[120 120 119 123 121 121 122 121 119 120 121] = mov
[ 97 127 172 146  73 175  67 113 171 132 138] = dela
[ 97 127 172 146  73 175  67 113 171 130 105] = tevuk
tags:
[171] -> J518
[121] -> J976
[172] -> J186
[122] -> J761
[114] -> J487
[113] -> J758
join dela 7:  => J758
rev: [120 119 121 122 121 121] => mov

[165 141 122 101 129 100 120 131 138 140 139 116 125 109 115 128 106  93
  93 132 110 146 105  97 122 137 148  73 122 118 139 143 107 138 116 128
 111 145 104  98 106 147 122 131 132 113 141 148 159 128 102 148  84 136
 130 137 141 118 164 114 154] -> kep
[ 99 131 140 150 132 142 137 110 148 104 135 123 132 165 128 129 113 162
 154 138 112 110 157 144 154 104 127 136 116 122 100 131 140 101 145 142
 124 138 144 157 137 131 111 144 125 153 103  86  98 101 125  90 145 110
 114 124 136 126 109 147  86] -> Zeme
[ 98 107 127 155 125 153 129 125 117 117 116 149 141 142 144 130 152 161
 168 120 147 115 148 154 126 120 107 189 135 137 121 110 146 123 136 127
 143 107 151 151 149 100 121 100  93 139 154 108 123 112 140  94 165 119
 127 119 114 137  91 139 111] -> Naza
[ 95 117 139 157 129 148 135 113 135 106 125 132 140 154 138 125 132 167
 161 132 126 108 155 150 143 108 117 167 125 125 101 119 151 107 148 136
 134 124 150 158 139 120 121 139 123 154 108  94  93 112 140 100 165 108
 115 124 128 127  98 151  92] -> ret
[ 93 109 134 152 130 155 132 125 122 110 116 139 139 147 145 132 143 162
 169 126 108 126 149 154 139 120 109 184 132 135 118 112 147 113 146 124
 141 117 146 157 145 107 133 127 127 141 117 108 101 124 153 111 172 114
 129 123 117 131  93 146  99] -> sulus
q: [ 95 117 139 157 129 148 135 113 135 106 125 132 140 154 138 125 132 167
 161 132 126 108 155 150 143 108 117 167 125 125 101 119 151 107 148 136
 134 124 150 158 139 120 121 139 123 154 108  94  93 112 140 100 165 108
 115 124 128 127  98 151  92] => ret
rev: [165 100 140 112  93  94 108 154 123 139 121] => ret
rev: [ 86 147 109 126 136 124] => Zeme
tags:
[122] -> J252
[91] -> J607
[132] -> J699
[111] -> J132
[89] -> J136
[90] -> J416
join Zeme 51:  => J416

[129 119 170 149 140 115 123 124 144 155 120 141 153 115 103 141 143 111
 120  96 116 145 124 108 107 135  99 133 134 155  81 131 126  90 138 127
 129 153 130 108 163 113 150 160 147 140 120] : tir
[149 140 115 123 124 143 155 107 113 133 155 134  83 124 141 135 103 151
 133 160 125 133 131 136 162 138 119 135 118  83 151 111 147 145 141  87
 145 105 149 144 106 131 151 127 114 137 141] : fituf
[117 127 127 134 132 143 110 156 131  97 104 109 156 145 136 108 143 118
 130 121 143 106 128 138 109 109 165 115 133 154 145 145 107 143 104 177
 109 131 101 128 120 138  81 100 126 107 120] : lorer
[130 119 168 147 138 113 126 120 142 159 123 144 147 113 104 143 139 114
 121  99 114 147 124 108 110 138  95 135 133 148  80 127 130  91 141 119
 131 152 135 109 162 113 156 162 146 142 122] : risop
[139 132 117 117 120 116 149 100 120 153 155 144  92 114 126 146 108 143
 129 143 115 147 129 123 153 146  97 140 120  93 123 109 150 122 151  77
 149 118 155 133 127 121 171 148 124 146 139] : lidun
tags:
[149] -> J695
[146] -> J115
[150] -> J455
[145] -> J496
join lidun 36:  => J695
rev: [155 144 124 123 115 140 149] => tir
q: [139 132 117 117 120 116 149 100 120 153 155 144  92 114 126 146 108 143
 129 143 115 147 129 123 153 146  97 140 120  93 123 109 150 122 151  77
 149 118 155 133 127 121 171 148 124 146 139] => lidun

[156 133 142 144 160 121 151 134 156 101 151 103 134  94 158 132 133 161
 142 102 144 155 119 124 166 161 109 115 110 120]  Gira
[105 103 152 120 155 118 155 132 158 147 157  78  94 134 160 126 120 127
 157 110 144 162  98 120 139 148 126 119 141 146]  beref
[ 93 120 152 120 132 155 158 118 155 159 102 141 149  84 106 123 128  96
 122 148 120  98 129 131  86  99 155 142 153 139]  Kebak
q: [105 103 152 120 155 118 155 132 158 147 157  78  94 134 160 126 120 127
 157 110 144 162  98 120 139 148 126 119 141 146] => beref
tags:
[154] -> J460
[106] -> J241
[155] -> J373
[105] -> J627
[158] -> J640
[157] -> J948
join Kebak 14:  => J241
rev: [158 132 155 118 155 120 152] => beref

[140 152 138 149 107 145 149  87] = tizab
[ 92 119 123 118 168 123  97 149] = rem
[ 61 124 132 106 187 124  85 156] = Gupi
[106 160 143 160 142 158 130  79] = kirig
[ 91 126 133 129 165 139 104 136] = Vudo
[109 118 115 109 153 101 105 153] = nize
[171 128 120 126  86 113 156 122] = pav
[147 126 123 114 106 111 140 136] = Rab
key -> tag
[61] -> J18
[91] -> J156
[110] -> J266
[92] -> J785
[118] -> J732
[106] -> J964
[109] -> J218
[105] -> J919
[171] -> J229
join nize 0:  => J218
q: [ 92 119 123 118 168 123  97 149] => rem
q: [147 126 123 114 106 111 140 136] => Rab
q: [140 152 138 149 107 145 149  87] => tizab
rev: [120 128] => pav

[142 114 110 136 110] -> Rekub
[174 148 110 110 136] -> nako
[174 148 110 110 129] -> bulem
rev: [136 110 110] => nako
Table of tags by key:
[137] -> J868
[135] -> J261
[136] -> J815
[110] -> J366
join Rekub 3:  => J815
q: [174 148 110 110 136] => nako

[140 128 157 118 100 107 174 171  98 100 139 126 175  99 134 119  84 109
  83 102 153 132 129 137 123 132 132 159 137  76 123 117 100 175 130 118
 177  76 132  83 121 125 108 123 113 158 112 158 156 138 128 131 114 139
 108] : zef
[114 117 132 103 130 134 116 133 126 143 117 119 106 118 122 134 129 121
 122 132 119 118 137 131 123 123 121 127 111 122 118 132 148 138 131 132
 131 121 119 156 125 135 131 116 142 142 111 144 146 152 130 139 110 127
 112] : bep
[126 129 131 128 122 122 132 122 134 135 134 129 121 127 137 120 133 130
 133 137 118 134 133 135 122 127 126 119 123 126 130 128 129 125 135 128
 121 127 129 126 129 127 127 118 125 125 122 125 127 133 124 127 118 125
 135] : Les
[130 126 124 129 128 129 134 129 126 129 124 131 125 131 126 128 125 129
 129 129 127 128 128 131 125 128 127 130 131 133 127 127 131 126 125 127
 127 132 127 129 127 128 125 131 126 128 126 124 124 126 125 128 124 122
 128] : bebod
[133 132 132 129 117 134 135 142 108 131 117 118 136 135 136 135 123 124
 123 127 121 124 123 118 131 121 116 137 125 139 129 127 151 137 143 145
 137 131 136 134 140 129 130 129 138 128 139 117 111 110 144 141 116 126
 126] : tadek
[120 136 151 122 127 125  88 128 131 120 160 110 146 110 140 131 145 122
 126 125 127 120 127 105 148 131 135 116 105 102 132 133 110 137 152 136
 131 105 138 125 137 127 144 108 139 132 138 149 151 144 145 125 151 165
 130] : buse
[143 140 130 110 123 127 140 126 138 132 115 131 123 117 148 111 138 138
 106 137 115 116 136 131 143 126 124 127 124 119 124 129 134 127 119 113
 129 127 123 130 122 141 146 115 109 107 140 120 124 121 121 130 120 117
 129] : Fabeg
[140 163  69 108 165 129  87 156 131 166 153 103 174 145 148 126 106 134
 134  88  78 150 128  94 118 135 133 101 141 143 150 156 142 137 141 105
 105 129  96 119 143 187 161 138 101 122 153 129 169 149  93 134 146 134
 158] : dal
[134 109 157 118 100 107 174 171  98 100 139 126 175  99 134 119  84 109
  83 102 153 132 129 137 123 132 132 159 137  76 123 117 100 175 130 118
 177  76 132  83 121 125 108 123 113 158 112 158 156 105 107 121 127 129
  79] : Naku
[128 132 134 126 131 118  98 116 113 114 107 116 112 129 107  99 147 122
 118 130 132 119 106 105 130 124 130 138 145 136 129 114 161 142 112  80
 164 157 144  90 135 113  99 136 153 160 113 118 140 116 125 131 103 141
 158] : vufe
[123 128 114 135 124 118 119 126 132 129 119 124 132 131 123 129 123 126
 128 121 146 119 134 127 132 138 126 132 126 117 130 130 118 119 120 123
 125 127 127 143 123 119 126 135 133 130 123 135 128 124 122 121 128 130
 126] : kezo
q: [133 132 132 129 117 134 135 142 108 131 117 118 136 135 136 135 123 124
 123 127 121 124 123 118 131 121 116 137 125 139 129 127 151 137 143 145
 137 131 136 134 140 129 130 129 138 128 139 117 111 110 144 141 116 126
 126] => tadek
tags:
[110] -> J343
[122] -> J13
[133] -> J626
[145] -> J335
[109] -> J813
[132] -> J790
join buse 13:  => J343
q: [120 136 151 122 127 125  88 128 131 120 160 110 146 110 140 131 145 122
 126 125 127 120 127 105 148 131 135 116 105 102 132 133 110 137 152 136
 131 105 138 125 137 127 144 108 139 132 138 149 151 144 145 125 151 165
 130] => buse

[132 107 150  97 149 149 123 151 147 147  96 110 143 146 151 106  91 148
 129 129 149 101 149 151 113] = Loz
[131  75 171 144 172 139 128 142  99  99 145 122 151 174 142 140 155 132
  77  84 176 137 172 165 133] = lom
[145 111  77 125  79 142 138 138 104 104 125 126 108  79 138 118 129 153
 117 117  72 124  79  80 131] = Vin
[113 123 123 114 124 128 119 125 133 133 109 123 129 125 125 125 118 127
 133 132 121 114 124 124 136] = maf
[123  88 137 142 140 127 131 128  71  71 141 134 132 144 128 141 150 125
  74  80 139 140 140 129 160] = Fek
[120 191  83 153  85  99 131  94 130 130 153 148 110  89  94 144 162 103
 170 165  81 150  85  85 119] = Dib
[118 100 116 111 116 129 118 127 118 118 107 116 124 113 127 121 113 131
 109 110 112 111 116 118 149] = suse
[140  70 157 108 155 157 129 162 121 121 109 113 132 149 162 117  98 155
  85  88 159 112 155 157 140] = vogeb
[105 182 155 127 153 106 114 107 185 185 126 132 136 151 107 136 122  97
 180 176 158 129 153 158 117] = gofuv
key -> tag
[124] -> J4
[123] -> J505
[148] -> J331
[149] -> J101
[119] -> J774
join Loz 6:  => J505
q: [131  75 171 144 172 139 128 142  99  99 145 122 151 174 142 140 155 132
  77  84 176 137 172 165 133] => lom
q: [118 100 116 111 116 129 118 127 118 118 107 116 124 113 127 121 113 131
 109 110 112 111 116 118 149] => suse

[131 126 143 129 131 134 116 150 125 107 139 156] -> Zuges
[131 131 131 122 133 134 116 150 125 107 139 156] -> fab
[126 143 129 131 131 123 136 114 167 121  61 113] -> Gav
q: [126 143 129 131 131 123 136 114 167 121  61 113] => Gav
tags:
[143] -> J947
[131] -> J299
[126] -> J337
join Zuges 1:  => J337
q: [131 131 131 122 133 134 116 150 125 107 139 156] => fab
rev: [131 131 129 143 126] => Gav
q: [131 126 143 129 131 134 116 150 125 107 139 156] => Zuges

[104 143 137 125 102  98 115 139  97 161 151 104 147]  Loduk
[132  94  85  96 157 106 104 156 106 146  95  81 153]  pami
[ 87 139 106 166  96 118 165  97  93 155 130 115 155]  saf
[132  94  85  96 157 106 104 156 106 146  95 100 107]  zazi
[151 126 142 154 136 176 148 103 175  70 123 173 117]  bab
[122 103  75 143 139 138 156 106 117 129  90 132 119]  Rele
rev: [130 155  93  97 165] => saf
key -> tag
[103] -> J244
[147] -> J809
[102] -> J405
[116] -> J344
[117] -> J631
[107] -> J678
[119] -> J698
[173] -> J632
join bab 12:  => J631
rev: [118  96 166 106 139] => saf
q: [132  94  85  96 157 106 104 156 106 146  95 100 107] => zazi
rev: [125 137] => Loduk

[122 120 132 114 131 125 127 128 128 131 126 129 135 133 133 122 140 125
 110 123 120 139 122 120 148] -> navap
[125 139 137 113 125 124 141 132 117 132 111 134 130 126 128 132 131 137
 125 110 124 142 120 148 122] -> nepaz
[122 120 132 114 131 125 127 128 128 136 126 129 135 133 133 122 140 125
 110 123 120 139 129 125 127] -> Viso
[ 84 142 118 124 115 110 155 149  81 147 100 161  95 140 144 156 118 130
 122 107 129 125 112 164 138] -> sizi
key -> tag
[125] -> J176
[124] -> J137
[120] -> J792
join Viso 5:  => J176
q: [122 120 132 114 131 125 127 128 128 131 126 129 135 133 133 122 140 125
 110 123 120 139 122 120 148] => navap
rev: [122 148 120] => nepaz
q: [ 84 142 118 124 115 110 155 149  81 147 100 161  95 140 144 156 118 130
 122 107 129 125 112 164 138] => sizi

